Below is a small trained network, with its code and all its weights. Each question gives an input and a class and asks what happens when units are switched off, that is, made to give their printed mean instead of their output.

import numpy as np


def w(rows, s, z=0):
    codes = np.array(rows[::2]) - 128.0
    scale = np.full(codes.shape[1], s)
    scale[-1] = z or s
    return codes * scale


def norm(h):
    return h / np.sqrt((h * h).mean(-1, keepdims=True) + 1e-5)


def f(y):
    return np.maximum(y, 0)


def log_softmax(a):
    a = a - a.max(-1, keepdims=True)
    return a - np.log(np.exp(a).sum(-1, keepdims=True))


def net(x, mask):
    res = np.array(x, float).reshape(1, 5) / 4 @ E
    u = 0
    for l in range(3):
        y = f(norm(res) @ A[l][:, :-1].T + A[l][:, -1])
        res = res + np.where(mask[u : u + 9], y, B[l][:, -1]) @ B[l][:, :-1]
        u += 9
    return log_softmax(norm(res)[-1] @ U[:, :-1].T + U[:, -1])


A, B = {}, {}
E = w([
[175,77,160,93,21,173,82,78,94,85],'x0',
[253,67,75,146,165,179,75,153,181,245],'x1',
[85,87,45,40,172,211,100,5,153,92],'x2',
[51,111,174,217,127,249,135,90,77,197],'x3',
[91,137,129,88,101,12,42,43,55,237],'x4',
],0.006)
A[0] = w([
[123,130,127,121,132,23,99,28,113,192,9],'L0N0',
[147,178,61,96,52,96,174,162,241,108,46],'L0N1',
[180,107,122,168,13,124,112,162,71,104,140],'L0N2',
[32,191,72,156,235,75,139,189,195,165,3],'L0N3',
[66,185,180,97,101,117,158,214,56,111,112],'L0N4',
[254,88,152,96,176,182,121,153,92,210,51],'L0N5',
[79,74,171,93,69,126,166,76,86,37,126],'L0N6',
[157,89,184,115,209,144,46,202,133,179,82],'L0N7',
[211,156,135,63,147,38,109,95,121,117,64],'L0N8',
],0.0067,0.0032)
B[0] = w([
[123,101,154,99,144,131,82,159,121,140,229],'L0N0',
[151,190,103,130,150,164,69,124,111,89,191],'L0N1',
[167,65,153,126,160,114,168,91,58,101,231],'L0N2',
[187,103,137,95,127,225,185,210,2,153,223],'L0N3',
[157,139,61,111,80,90,148,146,196,196,241],'L0N4',
[117,124,23,113,63,131,160,171,190,141,231],'L0N5',
[137,118,46,113,105,150,133,179,155,161,254],'L0N6',
[144,136,124,143,57,56,146,114,121,166,198],'L0N7',
[158,184,119,128,139,195,99,144,122,116,225],'L0N8',
],0.0093,0.0048)
A[1] = w([
[105,134,113,102,139,85,2,178,79,174,162],'L1N0',
[66,150,162,220,110,200,142,72,124,211,6],'L1N1',
[33,194,164,46,91,101,160,161,90,79,165],'L1N2',
[195,187,215,173,123,84,173,147,118,193,51],'L1N3',
[134,93,78,59,145,204,116,93,136,157,175],'L1N4',
[163,126,102,144,131,172,191,176,188,99,247],'L1N5',
[101,120,134,191,99,173,139,151,127,170,90],'L1N6',
[51,182,129,125,96,105,181,130,112,89,56],'L1N7',
[114,120,137,167,53,171,126,83,79,144,105],'L1N8',
],0.0085,0.0023)
B[1] = w([
[80,118,192,221,112,207,84,73,145,153,214],'L1N0',
[211,208,70,131,129,122,65,147,118,42,166],'L1N1',
[223,54,81,153,157,166,79,143,199,223,179],'L1N2',
[96,101,90,208,199,92,117,42,97,52,190],'L1N3',
[91,140,121,134,142,2,204,148,76,91,235],'L1N4',
[46,131,252,178,103,144,47,61,137,213,254],'L1N5',
[223,183,97,49,169,70,51,124,128,72,179],'L1N6',
[219,76,27,198,80,174,95,83,137,177,150],'L1N7',
[198,163,129,72,194,140,122,210,135,126,169],'L1N8',
],0.0072,0.0089)
A[2] = w([
[105,81,99,88,160,90,150,88,131,81,88],'L2N0',
[185,106,181,216,97,39,139,108,95,117,86],'L2N1',
[128,106,41,105,72,135,163,138,138,152,110],'L2N2',
[103,126,235,155,148,181,169,190,255,48,166],'L2N3',
[96,218,173,160,104,156,76,133,130,120,111],'L2N4',
[183,181,139,82,126,106,64,159,125,76,69],'L2N5',
[148,62,180,40,56,116,143,125,90,83,23],'L2N6',
[80,114,85,70,193,155,159,31,116,140,52],'L2N7',
[136,110,121,135,156,71,141,122,32,166,253],'L2N8',
],0.0087,0.0027)
B[2] = w([
[101,87,198,143,136,120,139,151,153,73,151],'L2N0',
[73,113,97,106,165,101,173,128,153,83,241],'L2N1',
[125,119,104,151,100,116,180,138,133,187,213],'L2N2',
[117,70,163,123,137,115,53,61,84,176,175],'L2N3',
[91,103,76,12,104,125,101,98,141,97,194],'L2N4',
[128,221,70,150,194,178,112,118,139,90,190],'L2N5',
[172,150,228,148,189,200,152,224,1,195,166],'L2N6',
[160,124,138,209,149,58,162,153,142,64,163],'L2N7',
[124,116,195,82,99,183,159,129,155,75,255],'L2N8',
],0.01,0.0071)
U = w([
[170,93,30,179,42,111,145,144,161,231,165],'0',
[173,219,62,127,182,156,38,119,116,79,138],'1',
[162,108,191,142,168,163,169,188,26,169,197],'2',
[52,59,199,128,118,127,21,66,127,180,166],'3',
[94,91,130,176,161,6,201,138,132,35,120],'4',
[50,158,146,41,70,129,162,123,136,140,149],'5',
[102,223,178,131,77,86,143,87,134,157,12],'6',
[125,209,183,100,110,64,155,77,138,169,3],'7',
],0.014,0.0059)

Each question gives the input, the list of numbers given to net, and the class t.
The units are the neurons (one row each of A and B). Each row of codes is followed by its name. A weight is (code - 128) times the scale printed after its matrix; where a second scale follows, it is the last column's (A, B and U).
mask holds one flag per neuron, layer by layer. A switched-off neuron (its flag False) gives its mean, the last column of its row in B, instead of its output. The means were averaged over made-up inputs and are rounded, as every weight is.
A unit's drop is (log p(t) with every unit on - log p(t) with that unit switched off) / (log p(t) with every unit on - log p(t) with every unit switched off).
The circuit of an input: a set's keep is (log p(t) with only the set's units on - log p(t) with every unit switched off) / (log p(t) with every unit on - log p(t) with every unit switched off). Starting from the 12 units with the biggest drops (on a tie, the unit counted first), units are removed one at a time, each time the one whose removal leaves the highest keep (on an exact tie, the one counted first), for as long as the keep stays at least 0.8.
units of the circuit, in order: the units of the circuit, biggest drop first
most important unit: the unit with the biggest drop
top k neurons: the k neurons with the biggest drops, biggest first
k most important neurons of layer l: the k neurons of layer l with the biggest drops, biggest first
input [-7,-2,-5,-7,-7], class 1: units of the circuit, in order -> [L0N1]
input [6,-3,1,-2,-6], class 2: top 3 neurons -> [L2N6 L1N0 L0N2]
input [-3,7,-4,6,-6], class 0: 3 most important neurons of layer 0 -> [L0N5 L0N7 L0N8]
input [5,-8,-8,8,-4], class 0: top 2 neurons -> [L1N7 L0N4]
input [-7,4,-7,4,8], class 3: 3 most important neurons of layer 1 -> [L1N0 L1N4 L1N3]
input [6,5,1,2,4], class 2: 2 most important neurons of layer 1 -> [L1N2 L1N4]
input [2,3,-3,6,-8], class 3: units of the circuit, in order -> [L1N5 L2N3]
input [4,-2,-4,-5,6], class 3: 2 most important neurons of layer 1 -> [L1N0 L1N6]
input [8,7,4,-5,2], class 2: 4 most important neurons of layer 1 -> [L1N4 L1N2 L1N7 L1N1]
input [-1,-4,-6,-5,6], class 3: units of the circuit, in order -> [L1N0 L0N0]
input [0,-1,-7,-2,-8], class 3: units of the circuit, in order -> [L2N3 L1N5]
input [4,-4,3,-5,-2], class 1: top 3 neurons -> [L0N1 L2N5 L0N5]
input [0,4,7,1,5], class 4: units of the circuit, in order -> [L1N4 L2N7]
input [4,0,-8,3,-7], class 4: units of the circuit, in order -> [L2N1 L1N3]
input [-8,-3,-5,8,4], class 1: 2 most important neurons of layer 1 -> [L1N1 L1N6]
input [8,6,8,-2,-7], class 2: 2 most important neurons of layer 1 -> [L1N4 L1N3]
input [-2,-5,1,-4,3], class 0: most important unit -> L1N2
input [0,-3,5,-3,-5], class 3: top 2 neurons -> [L1N5 L2N3]
input [1,3,3,-2,2], class 5: 3 most important neurons of layer 1 -> [L1N2 L1N4 L1N7]
input [-4,-1,-2,-7,-6], class 1: 2 most important neurons of layer 0 -> [L0N1 L0N3]
input [-6,0,5,3,-8], class 3: units of the circuit, in order -> [L1N5]
input [5,1,2,2,-1], class 2: top 2 neurons -> [L2N6 L1N3]
